Here is a tiny trained network, its code and every weight. The questions are about switching its units off for an input and a class, where a switched-off unit gives its printed mean instead of its output.

import numpy as np


def w(rows, s, z=0):
    codes = np.array(rows[::2]) - 128.0
    scale = np.full(codes.shape[1], s)
    scale[-1] = z or s
    return codes * scale


def norm(h):
    return h / np.sqrt((h * h).mean(-1, keepdims=True) + 1e-5)


def f(y):
    return y / 2 * (1 + np.tanh(0.7978845608 * (y + 0.044715 * y**3)))


def log_softmax(a):
    a = a - a.max(-1, keepdims=True)
    return a - np.log(np.exp(a).sum(-1, keepdims=True))


def net(x, mask):
    res = np.array(x, float).reshape(1, 5) / 4 @ E
    u = 0
    for l in range(3):
        y = f(norm(res) @ A[l][:, :-1].T + A[l][:, -1])
        res = res + np.where(mask[u : u + 6], y, B[l][:, -1]) @ B[l][:, :-1]
        u += 6
    return log_softmax(norm(res)[-1] @ U[:, :-1].T + U[:, -1])


A, B = {}, {}
E = w([
[124,115,134,128,104,86,151,154],'x0',
[112,131,171,177,174,107,166,79],'x1',
[79,72,78,92,121,128,151,86],'x2',
[94,253,75,106,109,94,155,104],'x3',
[228,141,151,100,101,137,195,74],'x4',
],0.0067)
A[0] = w([
[79,126,182,185,231,40,138,41,2],'0.n1',
[25,157,132,133,155,101,73,128,6],'0.n2',
[131,129,65,127,100,197,148,143,122],'0.n3',
[30,100,80,208,170,127,103,161,22],'0.n4',
[45,43,38,80,134,124,164,35,13],'0.n5',
[93,103,174,175,218,105,254,61,88],'0.n6',
],0.0054,0.0028)
B[0] = w([
[150,170,135,164,76,89,18,92,209],'0.n1',
[60,77,180,101,165,204,128,103,184],'0.n2',
[135,43,141,134,17,104,117,74,142],'0.n3',
[138,153,250,54,72,157,126,155,230],'0.n4',
[155,146,142,253,67,201,147,213,233],'0.n5',
[181,115,182,116,80,129,31,79,255],'0.n6',
],0.0083,0.0026)
A[1] = w([
[167,52,189,129,205,217,89,224,102],'1.n1',
[41,248,137,108,46,89,168,56,9],'1.n2',
[159,199,96,141,224,222,72,196,137],'1.n3',
[52,237,75,154,147,151,166,105,160],'1.n4',
[165,80,2,31,27,152,49,213,109],'1.n5',
[94,181,8,66,105,212,142,189,4],'1.n6',
],0.0047,0.0028)
B[1] = w([
[110,88,62,130,174,53,164,106,254],'1.n1',
[106,77,85,141,192,91,59,57,172],'1.n2',
[109,161,176,167,91,80,170,161,164],'1.n3',
[163,33,87,159,230,48,193,126,168],'1.n4',
[151,189,192,158,120,104,3,31,220],'1.n5',
[172,55,143,132,148,119,86,129,143],'1.n6',
],0.0077,0.0035)
A[2] = w([
[142,40,162,107,197,128,113,118,25],'2.n1',
[160,197,175,209,167,122,158,194,42],'2.n2',
[2,114,173,57,167,142,103,187,150],'2.n3',
[138,45,129,120,152,105,119,131,3],'2.n4',
[188,131,153,69,98,146,219,36,48],'2.n5',
[110,74,70,243,86,153,164,126,167],'2.n6',
],0.0085,0.002)
B[2] = w([
[82,190,80,89,168,61,112,97,184],'2.n1',
[160,70,49,197,76,175,131,219,182],'2.n2',
[161,138,128,58,84,204,224,115,253],'2.n3',
[137,216,92,145,211,133,175,62,158],'2.n4',
[2,122,142,46,108,185,161,203,219],'2.n5',
[179,164,37,216,114,92,145,217,187],'2.n6',
],0.0079,0.0051)
U = w([
[93,147,155,9,94,198,202,158,249],'0',
[172,140,170,109,81,103,26,76,130],'1',
[167,125,58,187,81,154,172,217,64],'2',
[124,138,38,78,220,57,175,85,22],'3',
],0.011,0.0018)

Each question gives the input, the list of numbers given to net, and the class t.
The units are the neurons (one row each of A and B). Each row of codes is followed by its name. A weight is (code - 128) times the scale printed after its matrix; where a second scale follows, it is the last column's (A, B and U).
mask holds one flag per neuron, layer by layer. A switched-off neuron (its flag False) gives its mean, the last column of its row in B, instead of its output. The means were averaged over made-up inputs and are rounded, as every weight is.
A unit's drop is (log p(t) with every unit on - log p(t) with that unit switched off) / (log p(t) with every unit on - log p(t) with every unit switched off).
The circuit of an input: a set's keep is (log p(t) with only the set's units on - log p(t) with every unit switched off) / (log p(t) with every unit on - log p(t) with every unit switched off). Starting from the 12 units with the biggest drops (on a tie, the unit counted first), units are removed one at a time, each time the one whose removal leaves the highest keep (on an exact tie, the one counted first), for as long as the keep stays at least 0.8.
circuit, biggest first: the units of the circuit, biggest drop first
most important unit: the unit with the biggest drop
top k neurons: the k neurons with the biggest drops, biggest first
top k neurons in layer l: the k neurons of layer l with the biggest drops, biggest first
drop when u is switched off: that unit's drop, to one decimal
input [-8,8,5,4,1], class 1: top neuron -> 0.n6
input [-7,4,8,6,-5], class 2: top 2 neurons -> 0.n5, 2.n6
input [3,5,2,-5,3], class 1: top 2 neurons -> 0.n6, 0.n1
input [2,-6,7,-3,4], class 2: top 3 neurons -> 0.n5, 0.n6, 2.n6
input [-5,-4,-7,-7,-8], class 0: top 2 neurons -> 0.n5, 2.n3
input [0,6,8,-1,6], class 2: top 2 neurons in layer 0 -> 0.n5, 0.n4
input [5,1,-5,8,-1], class 3: top 2 neurons -> 1.n2, 0.n5
input [-8,4,-6,3,-6], class 0: circuit, biggest first -> 0.n2, 2.n3
input [-5,-3,-8,8,1], class 2: top 4 neurons -> 2.n2, 1.n3, 1.n1, 2.n1
input [5,4,6,3,-7], class 0: top 2 neurons -> 0.n4, 0.n2
input [4,7,-3,7,-8], class 0: top 4 neurons -> 0.n2, 0.n4, 2.n3, 1.n5
input [-2,-4,7,-3,-4], class 2: top 3 neurons -> 0.n5, 2.n6, 0.n6
input [-1,-6,1,-8,-4], class 3: top 2 neurons -> 1.n1, 0.n1
input [-7,-2,-4,8,-4], class 3: circuit, biggest first -> 1.n4
input [6,-2,8,0,7], class 2: top 3 neurons in layer 2 -> 2.n6, 2.n3, 2.n1
input [-8,-7,7,-4,5], class 1: top 2 neurons -> 1.n5, 2.n3
input [6,1,-1,-8,-6], class 3: top 4 neurons -> 1.n1, 2.n1, 2.n4, 2.n5
input [0,-3,-4,-7,-8], class 0: top 2 neurons in layer 0 -> 0.n4, 0.n5
input [4,0,5,6,-8], class 0: drop when 2.n3 is switched off -> 0.4
input [-1,-7,-6,-4,2], class 1: most important unit -> 1.n5
input [1,6,5,-7,2], class 3: top 2 neurons in layer 0 -> 0.n4, 0.n3
input [3,-7,0,1,5], class 1: drop when 1.n5 is switched off -> 1.7
input [-2,-1,3,-4,-6], class 0: drop when 0.n4 is switched off -> 1.3
input [-7,6,1,4,2], class 1: top 2 neurons in layer 0 -> 0.n6, 0.n1
input [-6,-8,-7,4,-8], class 0: top 3 neurons in layer 0 -> 0.n2, 0.n5, 0.n1
input [-2,2,3,3,2], class 2: top 2 neurons in layer 0 -> 0.n5, 0.n4
